Below are the code and all the weights of a small trained network. Each question names an input and a class and asks about switching units off, where a switched-off unit gives its printed mean instead of its output.

import numpy as np


def w(rows, s, z=0):
    codes = np.array(rows[::2]) - 128.0
    scale = np.full(codes.shape[1], s)
    scale[-1] = z or s
    return codes * scale


def f(y):
    return np.maximum(y, 0)


def log_softmax(a):
    a = a - a.max(-1, keepdims=True)
    return a - np.log(np.exp(a).sum(-1, keepdims=True))


def net(x, mask):
    res = np.array(x, float).reshape(1, 7) / 4 @ E
    y = f(res @ A[0][:, :-1].T + A[0][:, -1])
    res = res + np.where(mask, y, B[0][:, -1]) @ B[0][:, :-1]
    return log_softmax(res[-1] @ U[:, :-1].T + U[:, -1])


A, B = {}, {}
E = w([
[131,127,126,129,129],'x0',
[49,75,175,66,61],'x1',
[88,183,222,186,125],'x2',
[64,46,143,129,254],'x3',
[128,130,129,125,132],'x4',
[183,21,153,150,111],'x5',
[125,126,125,130,127],'x6',
],0.0099)
A[0] = w([
[187,149,126,192,157,61],'N0',
[79,108,167,102,60,66],'N1',
[102,147,180,219,105,132],'N2',
[135,94,6,77,104,203],'N3',
[205,59,181,141,121,159],'N4',
[194,164,115,208,150,91],'N5',
[178,157,148,132,69,78],'N6',
[72,203,78,87,146,3],'N7',
[193,122,180,117,43,110],'N8',
[157,179,94,127,58,79],'N9',
[189,159,108,184,190,104],'N10',
],0.013,0.0062)
B[0] = w([
[113,112,140,117,67,172],'N0',
[132,142,137,76,89,190],'N1',
[206,137,173,157,130,198],'N2',
[179,149,187,137,145,252],'N3',
[103,174,39,169,109,219],'N4',
[136,126,126,85,112,191],'N5',
[93,91,146,145,144,197],'N6',
[123,212,2,158,142,174],'N7',
[98,138,119,129,153,224],'N8',
[98,47,149,156,160,212],'N9',
[93,80,144,79,105,191],'N10',
],0.014,0.012)
U = w([
[129,192,54,206,121,173],'0',
[120,156,157,14,86,30],'1',
[255,198,206,180,172,103],'2',
[30,99,153,189,247,82],'3',
[139,170,139,155,157,253],'4',
],0.011,0.0068)

Each question gives the input, the list of numbers given to net, and the class t.
The units are the neurons (one row each of A and B). Each row of codes is followed by its name. A weight is (code - 128) times the scale printed after its matrix; where a second scale follows, it is the last column's (A, B and U).
mask holds one flag per neuron, in row order. A switched-off neuron (its flag False) gives its mean, the last column of its row in B, instead of its output. The means were averaged over made-up inputs and are rounded, as every weight is.
A unit's drop is (log p(t) with every unit on - log p(t) with that unit switched off) / (log p(t) with every unit on - log p(t) with every unit switched off).
The circuit of an input: a set's keep is (log p(t) with only the set's units on - log p(t) with every unit switched off) / (log p(t) with every unit on - log p(t) with every unit switched off). Starting from all 11 units, units are removed one at a time, each time the one whose removal leaves the highest keep (on an exact tie, the one counted first), for as long as the keep stays at least 0.8.
units of the circuit, in order: the units of the circuit, biggest drop first
unit that matters most: the unit with the biggest drop
k most important neurons: the k neurons with the biggest drops, biggest first
input [-2,-8,-2,8,4,-6,-4], class 1: units of the circuit, in order	[N10, N9, N5]
input [-1,-8,-2,3,0,5,3], class 1: unit that matters most	N10
input [5,-4,2,-7,5,-6,7], class 3: 3 most important neurons	[N9, N6, N4]
input [4,-4,7,2,-4,-3,5], class 2: 2 most important neurons	[N2, N4]
input [-3,5,0,7,-8,-7,-7], class 0: 2 most important neurons	[N7, N9]
input [4,-5,-2,-4,-8,1,-1], class 1: units of the circuit, in order	[N5, N10]
input [0,3,1,-6,-7,0,-5], class 3: units of the circuit, in order	[N9, N6]
input [-8,-4,-2,1,5,-1,1], class 1: units of the circuit, in order	[N10, N2, N4, N9]
input [0,5,5,-4,-1,6,3], class 0: 3 most important neurons	[N4, N3, N10]
input [-1,7,8,-5,-2,-2,-3], class 2: 4 most important neurons	[N2, N10, N5, N0]
input [0,-2,2,-3,-2,2,1], class 3: units of the circuit, in order	[N3, N7, N1]
input [-6,-8,8,0,-8,-2,-1], class 1: units of the circuit, in order	[N10, N5]
input [-2,-1,-8,0,2,-6,7], class 2: 2 most important neurons	[N3, N4]
input [-1,-4,1,-4,-6,0,1], class 1: unit that matters most	N5
input [8,4,3,6,0,8,6], class 0: units of the circuit, in order	[N4, N9]
input [2,-7,-7,5,-4,0,1], class 1: 2 most important neurons	[N10, N2]
input [-8,3,-7,4,5,8,-6], class 0: 2 most important neurons	[N4, N2]
input [8,7,8,1,-1,-5,-4], class 2: 2 most important neurons	[N2, N10]
input [7,-4,6,1,-8,7,0], class 0: 2 most important neurons	[N4, N3]
input [5,-1,-7,-2,8,-1,5], class 2: unit that matters most	N3
input [1,0,4,3,5,-8,-2], class 0: 2 most important neurons	[N7, N3]
